[128 = 0]
[132 125 126 132 132 156 128 141 137  85 135 130 133 131 131 130 139 107
 115 123 135 127 123 125 138 134 147 135 133 132 120 122 127 130 129]	[69]
[131 128 126 125 146 133 130 132 132  95 130 130 134 133 131 128 126  87
 111 126 141 125 101 124 131  78 175 138 152 132 123 124 127 125 128]	[63]
[133 125 127 131 135 149 126 135 144  92 132 129 133 124 131 129 136 120
 116 126 141 129  99 124 136  80 152 140 178 131 119 119 127 134 126]	[69]
[129 126 132 136 126 125 126 104 156 114 129 125 126 108 131 129 102 190
 122 135 142 130 119 130 131  96 125 135 224 129 118 146 130 125 121]	[69]
[126 127 130 137 134 125 127 104 158 119 129 125 126 112 130 129 103 184
 114 134 136 128 126 130 127 125 116 133 214 130 121 146 130 124 121]	[63]
[131 128 125 132 139 141 128 145 137  93 133 129 132 133 130 129 146  92
 111 123 129 128 118 123 128 133 140 140 154 133 128 114 128 131 129]	[69]
[134 126 127 125 141 135 128 124 138  96 128 129 137 127 130 128 124 109
 113 132 145 131  92 123 131  49 174 139 162 130 118 125 128 130 125]	[63]
[133 128 126 126 142 129 129 126 132  97 128 128 138 131 130 128 124 100
 109 132 140 131  95 122 128  67 175 140 158 132 120 125 127 128 125]	[63]
[135 130 127 126 141 129 126 125 133 100 127 128 138 122 130 129 118 113
 109 135 148 133  92 121 125  59 190 145 152 131 120 127 126 128 121]	[63]
[127 127 128 137 132 115 127 110 155 108 128 125 122 114 131 131 118 178
 124 131 140 127 138 129 135  97 130 133 255 129 118 143 131 115 123]	[63]
[135 124 128 133 129 151 124 132 145  88 131 128 135 119 131 129 130 143
 117 131 150 133 111 125 135  47 164 142 190 129 111 124 126 134 119]	[69]
[127 129 131 137 129 117 128 115 150 122 130 126 125 107 130 129 106 185
 115 131 132 125 129 130 136 129 125 138 241 130 126 144 130 121 130]	[69]
[132 127 131 136 112 120 121  97 160 113 123 125 125  94 130 132  96 235
 126 141 160 133 130 128 133  37 164 144 255 126 104 149 127 118 112]	[69]
[134 126 128 133 125 148 126 142 135  90 132 130 133 116 131 130 130 141
 117 126 147 128 119 125 141 109 162 142 174 131 118 120 126 130 125]	[69]
[126 126 128 135 132 121 128 105 154 109 128 126 120 112 131 131 119 185
 127 129 141 125 140 130 139  90 131 132 248 128 117 143 129 115 124]	[69]

[ 82 179 151 147 107 117 122 136 112 138 140 160 123 114 127 119 143 131
 130 126 122 119 107 158 145 115 100 107 145 129 127 134 127 127 105 131
 153 101 148 129 132 122 142 130 103  99 109 132 150 134 128 107  90 123
 135 127 123 155]	(90)
[160 147 185  89  85 105 139 135 158   3  92 144 123 148 139 167 138 136
 127 150 162 133 164  96 103 188 110 137 146 138 138 126 131 120   6 106
 113 136  99  96 102 143 119 139 133 139 106  51 169 142 250 130 183 121
 148 108 122 148]	(90)
[212  97 140 126 128 153 137 145 176  89 101 134 125 152 134 170 117 147
 111 144 142 131 144  78  86 194 188 169 137 140 128 113 146 135  64 104
  81 160  90 113 106 132 120 134 155 155  99 106 164 100 255 154 185 130
 162  88 124  88]	(90)
[113 232 121  32  60 148 161 132 156 189 104  77 118 169 129  77 130 131
 112 105  98 120 147  90 107 109 163 174 104 114 115 134 140 113 100 123
  81 175 154 142 126 152 129 122 147 120  81 159 134 126 255 121 143 136
 122 116 141 131]	(90)
[ 83 144 113 145 159  97 136 121 123 130 141 136 125 103 125 151 128 118
 111 121 115 127 128 157 127 123 128 119 124 125 133 105 132 139 138 140
 156 102 132 138 146 113 135 126 133  97 125 157 147 124 127 121 116 109
 115 127 137 155]	(90)
[175  75  91 156  90 115 124 122 144 143 138 122 131 135 124 127 108 128
  92 138 142 126 121 136 120 154 209 137  82 124 125 109 145 132 122 117
 110 162 135 144 123 112 133 123 138 119 140 115 137 143 134 156 154 134
 142 105 123 102]	(80)
[210 221 111 118 110 133 124 105 143 162 138 145 145  95 137 160 138 134
 140 144 120 119 170 148 112 162 164 119 122 116 125 116 130 120 126 126
  63 160 146 145 128 139 123 122 142 132 134 122 102 125 147 110 126 127
 141 136 124 115]	(90)
[198 190 113 137  87 107 118  99 157 170 142 106 140  99 136 147 117 137
 100 142 116 130 136 124 126 167 192 128 100 122 123 111 141 123 192 128
  98 170 140 144 123 139 119 118 156 140 134 134 138 138 218 127 147 120
 152 115 125  67]	(90)
[ 76 147 130 107 161 132 123 180 118 106 122 182 143 106 137  90 115 112
 161 130 110 111  50 101 136 210 174 155 106 126 142 148  99 102 125 117
 137 120 141 103 143 125 130 127 136  84  82  25  95 165  49 123 137 130
 136  69 138 163]	(90)
[198 151 149 136 142 178 127 144 171 154 109 162 122 146 129 154 119 153
 126 137 135 124 133 110  94 173 144 166 163 144 127 121 137 132  66 104
  57 151  93 113 120 134 121 133 151 156  91 136 151  79 244 143 158 139
 145  96 124  93]	(90)

[106 140 125 129 128 133 126 128  56 122 102 255  97 149 130 120  89 123
 116 129 141 167 164 129  57 127 105 136 126 115  98 128 122 115]	(20)
[120 117 146 133 149 137 129 126 176 138 126  12 126 131 131 127   1 134
 136 119 113 124  93 126 143 142 100 127 127 140  97 125 127 152]	(20)
[116 106 128 131 129 127 134 128 112 125 123  91 139 160 124 130  70 133
 147 127 127 119 125 125 132 142 143 128 128 117 144 125 130 115]	(20)
[118 106 142 125 129 116 126 121 254 119 130 102 142  93 128 122 173 126
 121 172  87 117 147 119  88 166 103 127 134 142  55 127 124 118]	(24)
[191 113 135 122 134 151 134 120 160 137 187 132 124  81 120 113 151 122
 155  93  98 148 104 127 138 136 157 126 121 105  94 133 133 105]	(24)
[113 133 131 129 138 126 120 132 214 134  95  19 133 160 134 136 167 133
 158 146 134 111 136 122 196 123 140 122 132 122  92 130 125 167]	(20)
[168 105 141 123 143 135 134 128 229 138 156 121 134 113 124 121 151 133
 152 124  82 122 112 131 137 132 109 118 130  96  85 130 126 135]	(24)
[176 123 118 126 139 139 133 130 130 138 161 120 118 127 124 120 139 129
 146  91 107 137  98 134 151 111 142 121 122 102 149 133 129 131]	(24)
[ 66 135  95 132 134  91 125 143 139 117  65  87 125 212 138 139 136 137
  83 162 136  88 122 140 108 102  74 120 136 141 185 126 111 170]	(24)
[114 152 136 129 130 158 124 124  42 125 100 104  97 143 132 124  70 120
 150 106 146 165 159 121 116 126 169 138 125 112 109 135 130 117]	(20)
[143 132 115 125 125 138 125 124 132 123 139 131 100 103 128 129  86 124
 105 101 125 122 103 129 115 120 145 127 126 140 138 130 133 134]	(20)
[ 96 119 134 127 124 111 125 121 218 114 108  98 135 105 130 124 198 124
 114 173 105 117 146 119  73 160 121 130 133 158  78 128 124 118]	(24)
[125 134 111 122 125 117 122 130 108 127 125 188 138 107 125 127 138 127
 149 133 137 119 124 126 135 135 141 130 127 148 150 129 126 135]	(24)
[121  99 131 128 135 146 130 123 154 138 141  28  97 113 124 129  11 123
 130 113 134 141  96 118 130 153 136 128 121 131 108 129 131 151]	(20)
[132 107 135 129 140 144 131 121 130 136 147  25 103 109 123 126   4 123
 143  84 130 149  91 119 118 149 150 131 118 138 105 129 133 144]	(20)
[124 116 131 128 126 126 135 123 112 122 124 117 142 167 121 130  29 134
 159 128 132 122 131 130 146 133 160 129 130 119 131 125 129 115]	(20)
[141 122 132 127 120 133 134 119 101 119 136 142 132 134 121 127   6 128
 156 119 137 135 127 130 145 136 197 133 126 119 132 127 133 104]	(20)
[130 118 141 133 146 140 129 125 176 137 128  17 118 125 130 127   1 132
 133 109 113 126  90 126 134 143 113 127 125 145  98 125 128 144]	(20)
[107 144  90 131 123 114 126 133  51 119 106 105 111 169 132 128 153 123
  95 111 147 124 111 132 104 101 146 130 123 146 202 130 124 131]	(24)

[126 124 148 156 110 117 126 141  90 109 105 113 128 153  82 143 131 127
 159 119 158  64 138 132 168 135 118 102 103 100 123 123 140 128 123 140
 107  50 134 133  98 105 144 115]	<36>
[139 154  79 147  97 109 161 113 140 131 104 125 121 171 144 174 143  99
 108  99 130  96 139 130 110 128 100 121 159  44 140 134 130 118  87 131
  78 101 135 115 124 100 127  81]	<27>
[132 146 106 168  78 106 162 148  79 111  76 123 130 183  90 163 135 117
 152  97 141  47 147 128 154 124 102 103  91  78 133 131 153 122  79 131
  75   8 128 126  96  59 135  85]	<27>
[140 115 140 148  98 108 116 120 102 112 126 111 123 174 103 167 147 107
 140 110 162  68 130 138 152 152  99 101 134  55 119 133 138 123 114 138
  84  63 140 128  95 117 143 114]	<36>
[138 100 146 120 138 117  92 110 135 127 169 117 117 147 136 135 144 118
 135 133 128 121 120 153 115 157 108 129 144 119 120 141 131 121 171 136
 113 137 119 134 116 142 144 139]	<36>
[136 106 155 113 146 119  80 109 138 129 171 116 115 146 144 137 143 121
 141 133 124 127 117 149 117 163 112 131 146 120 119 149 131 117 183 141
 113 147 119 134 118 145 150 141]	<36>
[135  97 153 144 116 120 117 127 107 114 142 116 126 146  94 129 138 113
 143 124 148  96 123 151 144 146 118 114 114 119 120 119 133 131 134 126
 119  90 125 137  99 109 137 135]	<36>
[131 143 112 174  93 107 168 153  78 112  79 129 131 182  80 147 132 120
 154 100 132  59 145 129 154 127 106 108  79  67 133 128 153 123  82 125
  80  13 121 129 106  58 132  92]	<27>
[145 110 130 183  68  93 148 139  70  98  88 108 129 213  50 179 152  96
 156  85 170   1 140 148 173 143  87  80  95  24 121 128 154 123  87 135
  53   1 140 129  64  59 139  81]	<27>
[132 126 150 118 133 114 132 112 131 126 156 112 113 153 140 154 142 126
 145 132 136 102 127 143 129 163 107 124 154 100 120 152 134 112 169 149
 101 153 125 132 113 139 157 126]	<36>
[108 205  90 126 143 136 174 149 136 152  78 145 123 109 156 110 110 152
 123 130  99 149 150  87 110  94 145 156 120 172 157 126 127 122  93 128
 137 170 115 120 167 101 125 112]	<27>
[127 153 129 144 103 113 130 120 122 117 107 107 120 157 107 185 136 115
 137 112 170  56 146 122 155 140 104 103 160  48 121 136 134 117 110 157
 112  65 151 120 106 124 154  87]	<27>
[123 184  71 133 122 130 171 128 147 147  93 140 123 128 159 137 125 126
 102 117 106 127 143 103  98 103 128 147 143 116 150 126 119 123  89 124
 117 156 123 117 154 106 119  98]	<27>
[122 148 150  96 162 122  76 114 146 142 157 122 107 136 169 138 133 142
 151 147 113 127 131 126 116 161 121 139 157 148 126 163 133 106 196 160
 117 213 115 131 133 140 165 133]	<36>
[144 120  97 167  88 100 167 135  84 119  98 129 130 202  94 157 148 104
 137  94 120  61 135 142 130 134  94 111  94  71 134 133 151 121  81 115
  71  32 119 129  96  56 122  91]	<27>
[130 152 103 160 102 120 167 140 113 121  93 125 129 151 106 142 126 120
 131 108 143  99 143 121 142 113 121 119 115  91 136 116 136 130  79 128
 107  56 133 123 123  87 124  97]	<27>
[131 132 132 183  81 103 154 154  59 100  73 113 131 195  50 159 131 116
 171  97 166  17 149 134 188 133 103  87  74  72 126 126 156 125  77 138
  69   1 134 131  78  51 143  85]	<27>
[131 160  70 141 120 127 178 128 144 144 102 143 127 135 153 126 131 119
  94 114  97 151 134 116  88 100 124 147 131 123 149 120 123 129  84 109
 117 147 116 120 149  95  98 105]	<27>
